Here is a tiny trained network, its code and every weight. The questions are about switching its units off for an input and a target symbol, where a switched-off unit gives its printed mean instead of its output.

import numpy as np


def w(rows, s, z=0):
    codes = np.array(rows[::2]) - 128.0
    scale = np.full(codes.shape[1], s)
    scale[-1] = z or s
    return codes * scale


def f(y):
    return np.maximum(y, 0)


def softmax(a):
    e = np.exp(a - a.max(-1, keepdims=True))
    return e / e.sum(-1, keepdims=True)


def log_softmax(a):
    a = a - a.max(-1, keepdims=True)
    return a - np.log(np.exp(a).sum(-1, keepdims=True))


def net(x, mask):
    ids = ['ΛΞβγδεζητψ'.index(c) for c in x.split()]
    T = len(ids)
    res = E[ids] + P[:T]
    u = 0
    for l in range(3):
        q, k, v = (res @ M[l].T for M in (Q, K, V))
        z = softmax(np.where(np.tri(T) > 0, q @ k.T / 3**0.5, -1e9)) @ v
        res = res + np.where(mask[u], z, O[l][:, -1]) @ O[l][:, :-1]
        u += 1
        y = f(res @ A[l][:, :-1].T + A[l][:, -1])
        res = res + np.where(mask[u : u + 4], y, B[l][:, -1]) @ B[l][:, :-1]
        u += 4
    return log_softmax(res[-1] @ U[:, :-1].T + U[:, -1])


Q, K, V, O, A, B = {}, {}, {}, {}, {}, {}
E = w([
[220,126,109,99,231,66,174,110,178,123,149],'Λ',
[92,70,224,179,136,233,163,78,156,125,125],'Ξ',
[182,151,211,153,183,82,106,2,113,77,193],'β',
[196,93,94,93,128,104,87,108,75,129,134],'γ',
[195,82,90,112,182,121,89,97,121,120,177],'δ',
[59,245,165,59,11,110,40,111,214,226,194],'ε',
[200,95,78,111,131,104,95,97,93,143,158],'ζ',
[128,193,143,123,77,219,189,165,12,115,126],'η',
[164,29,166,114,162,133,57,68,159,103,109],'τ',
[205,127,80,77,132,90,97,117,39,173,118],'ψ',
],0.0094)
P = w([
[121,124,28,161,86,64,220,2,114,148,97],'0',
[108,87,70,144,101,110,133,63,85,168,186],'1',
[115,96,111,95,127,142,125,105,97,141,196],'2',
[104,105,141,107,147,154,97,133,107,151,185],'3',
[121,116,164,100,167,151,86,154,124,144,162],'4',
[149,138,186,97,181,162,80,156,138,148,146],'5',
[146,152,209,88,188,163,73,163,150,143,135],'6',
[150,169,231,70,216,154,76,168,161,161,119],'7',
[164,183,232,91,222,164,61,167,164,152,118],'8',
],0.0055)
Q[0] = w([
[156,52,120,23,124,103,12,63,188,107,234],'0.h1',
[114,59,147,165,205,161,85,3,147,101,181],'0.h1',
[244,142,24,60,114,76,59,159,67,58,193],'0.h1',
],0.004)
K[0] = w([
[219,98,26,3,165,25,1,121,173,118,186],'0.h1',
[191,38,171,155,195,83,47,37,199,30,82],'0.h1',
[248,156,31,43,163,83,168,167,47,167,129],'0.h1',
],0.0039)
V[0] = w([
[73,101,131,150,61,187,142,143,93,112,95],'0.h1',
[184,81,98,68,197,76,99,69,176,99,138],'0.h1',
[142,253,55,23,102,115,150,166,69,143,163],'0.h1',
],0.005)
O[0] = w([
[122,49,92,65,131,202,99,131,131,61,212,216],'0.h1',
[54,148,121,176,94,137,170,147,91,225,42,253],'0.h1',
[233,75,162,181,129,2,106,196,155,132,212,228],'0.h1',
],0.0059,0.00033)
A[0] = w([
[144,149,81,181,79,2,147,82,116,164,163,180],'0.n1',
[74,187,84,112,86,148,190,138,63,120,86,161],'0.n2',
[159,130,166,113,92,121,63,213,116,100,165,8],'0.n3',
[143,132,101,165,164,93,143,119,96,189,87,161],'0.n4',
],0.0059,0.0017)
B[0] = w([
[160,159,90,99,119,213,50,124,141,64,126,251],'0.n1',
[167,54,191,175,28,117,202,72,155,254,162,216],'0.n2',
[123,169,113,95,237,137,149,220,113,119,135,228],'0.n3',
[179,134,139,158,186,162,110,183,97,87,109,234],'0.n4',
],0.006,0.0019)
Q[1] = w([
[146,79,158,95,183,121,1,100,149,138,95],'1.h1',
[43,135,111,247,114,72,207,142,203,68,38],'1.h1',
[91,92,191,91,124,233,89,97,120,169,197],'1.h1',
],0.0061)
K[1] = w([
[75,158,130,149,133,119,133,74,205,144,102],'1.h1',
[143,1,118,152,142,192,183,97,40,82,125],'1.h1',
[96,216,188,65,48,162,106,133,179,142,191],'1.h1',
],0.0071)
V[1] = w([
[20,173,114,99,57,106,2,93,226,206,96],'1.h1',
[143,196,102,102,89,71,112,217,128,190,117],'1.h1',
[165,118,68,93,91,76,52,176,43,131,108],'1.h1',
],0.0045)
O[1] = w([
[156,110,89,78,106,254,100,123,250,75,92,1],'1.h1',
[106,159,104,159,136,189,228,160,215,101,168,35],'1.h1',
[66,95,129,163,106,193,203,91,134,120,100,132],'1.h1',
],0.0063,0.0015)
A[1] = w([
[175,92,89,92,149,6,32,74,118,135,145,203],'1.n1',
[89,90,174,214,43,137,254,72,125,193,130,214],'1.n2',
[100,185,132,137,119,68,111,92,140,151,139,73],'1.n3',
[127,100,117,79,90,207,69,19,182,83,54,255],'1.n4',
],0.0062,0.00087)
B[1] = w([
[173,40,132,238,24,51,182,44,194,207,28,220],'1.n1',
[119,48,97,218,1,64,171,2,159,191,9,194],'1.n2',
[121,106,105,101,145,153,168,154,142,128,152,136],'1.n3',
[205,197,85,127,229,195,108,225,59,73,246,253],'1.n4',
],0.0054,0.0045)
Q[2] = w([
[102,53,137,171,60,99,161,10,106,214,82],'2.h1',
[197,198,112,90,230,154,120,234,140,88,165],'2.h1',
[147,203,75,71,200,123,109,254,175,47,129],'2.h1',
],0.007)
K[2] = w([
[123,35,132,173,109,73,212,59,191,188,47],'2.h1',
[141,218,111,80,144,177,85,179,126,62,161],'2.h1',
[86,171,142,69,160,169,79,226,93,87,253],'2.h1',
],0.0068)
V[2] = w([
[91,149,174,90,147,102,86,187,107,143,107],'2.h1',
[100,194,254,68,188,134,134,221,172,123,163],'2.h1',
[133,180,50,113,119,142,130,138,115,78,172],'2.h1',
],0.0052)
O[2] = w([
[185,155,90,77,118,181,160,145,83,15,89,55],'2.h1',
[204,57,34,90,110,206,129,99,3,68,75,3],'2.h1',
[150,103,134,187,152,122,202,26,125,173,44,148],'2.h1',
],0.0047,0.006)
A[2] = w([
[32,192,202,103,122,132,123,104,165,181,177,182],'2.n1',
[156,84,79,91,144,175,182,183,152,81,80,64],'2.n2',
[69,80,183,156,47,65,144,49,255,186,97,6],'2.n3',
[57,115,155,118,143,125,187,115,227,80,97,127],'2.n4',
],0.0053,0.0016)
B[2] = w([
[135,102,75,165,108,73,95,208,238,142,142,231],'2.n1',
[106,36,111,179,62,66,120,179,254,196,157,166],'2.n2',
[150,94,46,103,97,172,172,30,19,88,25,254],'2.n3',
[130,38,134,114,24,113,206,26,44,145,39,138],'2.n4',
],0.0054,0.0073)
U = w([
[149,74,132,156,109,100,135,83,140,185,48,253],'Λ',
[120,166,211,162,172,98,97,222,227,175,193,188],'Ξ',
[151,183,192,104,181,159,132,122,3,99,125,224],'β',
[102,133,123,114,121,117,128,138,123,117,134,16],'γ',
[114,136,116,123,126,111,128,146,126,103,127,18],'δ',
[144,81,47,103,107,164,136,157,167,107,157,101],'ε',
[105,138,112,120,120,116,131,148,122,108,115,18],'ζ',
[109,139,129,127,121,122,128,138,132,102,126,26],'η',
[111,143,117,122,130,119,130,134,120,109,132,28],'τ',
[112,147,125,120,126,120,130,140,125,110,127,25],'ψ',
],0.0061,0.0041)

Each question gives the input, a string of symbols that net reads in full, and the target symbol t.
The units are the heads (3 rows each of Q, K, V and O) and the neurons (one row each of A and B). Each row of codes is followed by its name. A weight is (code - 128) times the scale printed after its matrix; where a second scale follows, it is the last column's (O, A, B and U).
mask holds one flag per unit, layer by layer, with each layer's heads first. A switched-off unit (its flag False) gives its mean, the last column of its rows in O or B, instead of its output. The means were averaged over made-up inputs and are rounded, as every weight is.
A unit's drop is (log p(t) with every unit on - log p(t) with that unit switched off) / (log p(t) with every unit on - log p(t) with every unit switched off).
The circuit of an input: a set's keep is (log p(t) with only the set's units on - log p(t) with every unit switched off) / (log p(t) with every unit on - log p(t) with every unit switched off). Starting from the 12 units with the biggest drops (on a tie, the unit counted first), units are removed one at a time, each time the one whose removal leaves the highest keep (on an exact tie, the one counted first), for as long as the keep stays at least 0.8.
units of the circuit, in order: the units of the circuit, biggest drop first
k most important neurons: the k neurons with the biggest drops, biggest first
top k neurons in layer l: the k neurons of layer l with the biggest drops, biggest first
drop of u: that unit's drop, to one decimal
input τ Ξ δ η ψ η, target Ξ: 2 most important neurons => (0.n2; 1.n4)
input τ Ξ ψ τ, target Ξ: units of the circuit, in order => (2.h1; 1.n2)
input Ξ τ η ε, target ε: units of the circuit, in order => (1.h1; 2.h1; 1.n4)
input η η ψ η Ξ Ξ, target Ξ: top 2 neurons in layer 1 => (1.n1; 1.n4)
input η η η η Ξ Λ η ε τ, target ε: units of the circuit, in order => (1.h1; 2.h1)
input η η Ξ δ η η η Ξ η, target β: units of the circuit, in order => (2.h1; 2.n1; 1.n1)
input Λ Λ η τ τ, target Ξ: 3 most important neurons => (1.n4; 1.n2; 0.n2)
input η ψ Ξ η η, target β: 2 most important neurons => (0.n3; 1.n1)
input Λ Λ η γ τ Λ η τ τ, target β: units of the circuit, in order => (2.h1; 1.n2; 2.n1)
input η Ξ τ τ ε η τ η γ, target ε: most important neuron => (2.n2)
input Λ Λ Ξ Ξ, target Ξ: 3 most important neurons => (0.n1; 1.n4; 2.n3)
input τ Ξ Ξ Ξ τ η τ, target β: 3 most important neurons => (1.n4; 2.n1; 1.n2)
input Ξ ε η η η η Ξ, target ε: units of the circuit, in order => (1.h1; 2.h1; 0.h1; 1.n4)
input Ξ Λ η β τ ζ ψ η, target Ξ: top 2 neurons in layer 1 => (1.n4; 1.n1)
input η Ξ ε δ, target ε: 2 most important neurons => (2.n2; 1.n4)
input η τ η ε β, target β: 3 most important neurons => (2.n1; 1.n4; 1.n1)
input η Λ ψ Λ δ γ ψ, target Ξ: 3 most important neurons => (2.n3; 1.n4; 1.n1)
input η η η η ε η ζ, target ε: most important neuron => (2.n2)
input ψ η δ ζ Ξ ψ, target Ξ: top 2 neurons in layer 2 => (2.n3; 2.n4)
input δ Λ τ Ξ γ η, target Λ: top neuron in layer 1 => (1.n2)
input Ξ Ξ γ Ξ Ξ, target β: 2 most important neurons => (1.n4; 2.n1)
input Ξ η Ξ τ ψ Ξ, target β: top 3 neurons in layer 1 => (1.n4; 1.n1; 1.n2)
input η τ Ξ η Λ ε δ ψ, target ε: drop of 1.h1 => 1.4
input Ξ η ε η η δ, target ε: drop of 2.h1 => 0.8
